Below is a small trained network, with its code and all its weights. Each question gives an input and a class and asks what happens when units are switched off, that is, made to give their printed mean instead of their output.

import numpy as np


def w(rows, s, z=0):
    codes = np.array(rows[::2]) - 128.0
    scale = np.full(codes.shape[1], s)
    scale[-1] = z or s
    return codes * scale


def f(y):
    return np.maximum(y, 0)


def log_softmax(a):
    a = a - a.max(-1, keepdims=True)
    return a - np.log(np.exp(a).sum(-1, keepdims=True))


def net(x, mask):
    res = np.array(x, float).reshape(1, 4) / 4 @ E
    y = f(res @ A[0][:, :-1].T + A[0][:, -1])
    res = res + np.where(mask, y, B[0][:, -1]) @ B[0][:, :-1]
    return log_softmax(res[-1] @ U[:, :-1].T + U[:, -1])


A, B = {}, {}
E = w([
[121,178,138,40,139,139,109,156],'x0',
[157,211,101,147,97,148,222,145],'x1',
[155,136,76,107,3,125,119,145],'x2',
[145,43,71,161,106,108,70,211],'x3',
],0.0063)
A[0] = w([
[128,82,109,154,107,130,99,155,132],'n0',
[118,135,144,100,184,134,115,104,70],'n1',
[122,100,138,106,161,127,73,146,76],'n2',
[118,123,140,122,135,126,136,100,149],'n3',
[123,123,136,122,147,130,114,109,122],'n4',
[129,101,122,76,112,128,39,172,165],'n5',
[118,119,128,144,137,122,128,128,90],'n6',
[117,165,134,110,118,126,167,108,175],'n7',
[120,140,125,142,151,133,146,126,225],'n8',
[125,63,144,174,174,127,81,76,150],'n9',
[122,151,147,112,248,132,147,146,193],'n10',
[123,117,147,116,168,128,103,90,128],'n11',
[133,106,100,166,73,126,139,212,110],'n12',
[131,118,120,139,109,133,133,155,121],'n13',
[124,137,126,134,126,138,133,128,43],'n14',
[120,119,120,125,96,138,120,129,98],'n15',
[124,122,119,141,77,132,142,117,235],'n16',
[125,135,125,133,122,138,136,125,4],'n17',
[131,132,123,117,119,124,118,129,64],'n18',
[135,135,134,101,119,127,113,122,146],'n19',
[121,115,131,137,142,128,119,119,166],'n20',
[124,136,134,122,170,127,135,135,159],'n21',
[130,193,132,99,120,128,185,110,150],'n22',
[134,168,127,115,127,140,142,127,99],'n23',
[127,150,144,63,113,127,93,93,135],'n24',
],0.018,0.0021)
B[0] = w([
[147,100,141,99,184,79,140,175,212],'n0',
[179,136,112,119,190,96,126,175,190],'n1',
[126,193,67,84,120,118,72,177,192],'n2',
[168,138,137,129,141,143,116,93,159],'n3',
[143,126,122,120,170,122,103,128,155],'n4',
[74,77,170,136,71,120,30,195,246],'n5',
[112,125,103,120,141,130,157,135,141],'n6',
[146,129,121,150,150,141,170,71,201],'n7',
[156,89,178,172,113,143,118,110,173],'n8',
[128,92,150,121,255,154,158,56,224],'n9',
[179,67,188,202,120,83,188,221,254],'n10',
[170,125,115,99,210,122,90,130,186],'n11',
[240,200,131,168,103,163,68,127,240],'n12',
[154,155,123,145,120,132,113,135,164],'n13',
[129,118,117,116,129,111,144,140,132],'n14',
[111,152,109,138,107,94,172,179,159],'n15',
[158,101,181,206,79,145,112,142,192],'n16',
[121,125,114,116,135,100,149,136,132],'n17',
[104,156,102,123,115,114,149,144,138],'n18',
[113,113,150,152,104,157,99,99,155],'n19',
[140,118,136,135,165,144,116,105,155],'n20',
[141,105,155,159,131,126,146,161,173],'n21',
[140,125,116,158,159,137,211,47,233],'n22',
[129,117,133,128,141,102,176,102,172],'n23',
[80,119,143,144,63,185,89,58,192],'n24',
],0.025,0.0086)
U = w([
[80,168,62,34,112,107,154,157,5],'0',
[78,107,100,2,178,140,91,106,68],'1',
[91,178,57,52,106,87,144,156,7],'2',
[172,140,146,135,89,99,50,248,171],'3',
[10,87,139,111,33,141,97,157,158],'4',
[131,194,103,151,43,194,149,79,190],'5',
[162,76,153,154,184,103,206,116,172],'6',
[85,170,58,39,107,107,151,163,4],'7',
],0.0063,0.0016)

Each question gives the input, the list of numbers given to net, and the class t.
The units are the neurons (one row each of A and B). Each row of codes is followed by its name. A weight is (code - 128) times the scale printed after its matrix; where a second scale follows, it is the last column's (A, B and U).
mask holds one flag per neuron, in row order. A switched-off neuron (its flag False) gives its mean, the last column of its row in B, instead of its output. The means were averaged over made-up inputs and are rounded, as every weight is.
A unit's drop is (log p(t) with every unit on - log p(t) with that unit switched off) / (log p(t) with every unit on - log p(t) with every unit switched off).
The circuit of an input: a set's keep is (log p(t) with only the set's units on - log p(t) with every unit switched off) / (log p(t) with every unit on - log p(t) with every unit switched off). Starting from the 12 units with the biggest drops (on a tie, the unit counted first), units are removed one at a time, each time the one whose removal leaves the highest keep (on an exact tie, the one counted first), for as long as the keep stays at least 0.8.
circuit, biggest first: the units of the circuit, biggest drop first
unit that matters most: the unit with the biggest drop
k most important neurons: the k neurons with the biggest drops, biggest first
drop when u is switched off: that unit's drop, to one decimal
input [7,4,3,-5], class 5: circuit, biggest first -> [n24]
input [2,-1,3,-6], class 5: circuit, biggest first -> [n10; n24]
input [-6,2,5,-4], class 5: 2 most important neurons -> [n10; n9]
input [-8,-5,-4,7], class 1: circuit, biggest first -> [n9; n10; n2; n22]
input [8,-6,7,2], class 4: circuit, biggest first -> [n24; n5]
input [-3,4,1,1], class 5: circuit, biggest first -> [n10; n5; n9]
input [5,-6,-7,4], class 3: 4 most important neurons -> [n2; n5; n10; n22]
input [-8,-3,4,2], class 3: 2 most important neurons -> [n22; n12]
input [3,-4,-7,5], class 3: 4 most important neurons -> [n2; n5; n22; n10]
input [-7,-3,8,-8], class 5: circuit, biggest first -> [n10; n0]
input [-6,5,-1,5], class 3: 2 most important neurons -> [n22; n12]
input [2,-2,-6,5], class 3: 3 most important neurons -> [n2; n22; n5]
input [5,4,6,-8], class 5: 2 most important neurons -> [n24; n10]
input [-3,-5,7,-7], class 5: unit that matters most -> n5
input [-5,-7,-1,6], class 1: 2 most important neurons -> [n9; n10]
input [1,-6,-1,0], class 1: 2 most important neurons -> [n9; n12]
input [7,2,-1,3], class 4: drop when n12 is switched off -> 0.3
input [-7,-5,3,3], class 3: drop when n7 is switched off -> 0.3
input [7,-6,6,-1], class 4: drop when n0 is switched off -> 0.0
input [3,-8,-1,-3], class 3: circuit, biggest first -> [n2]
input [8,-5,-5,-2], class 3: drop when n2 is switched off -> 0.1
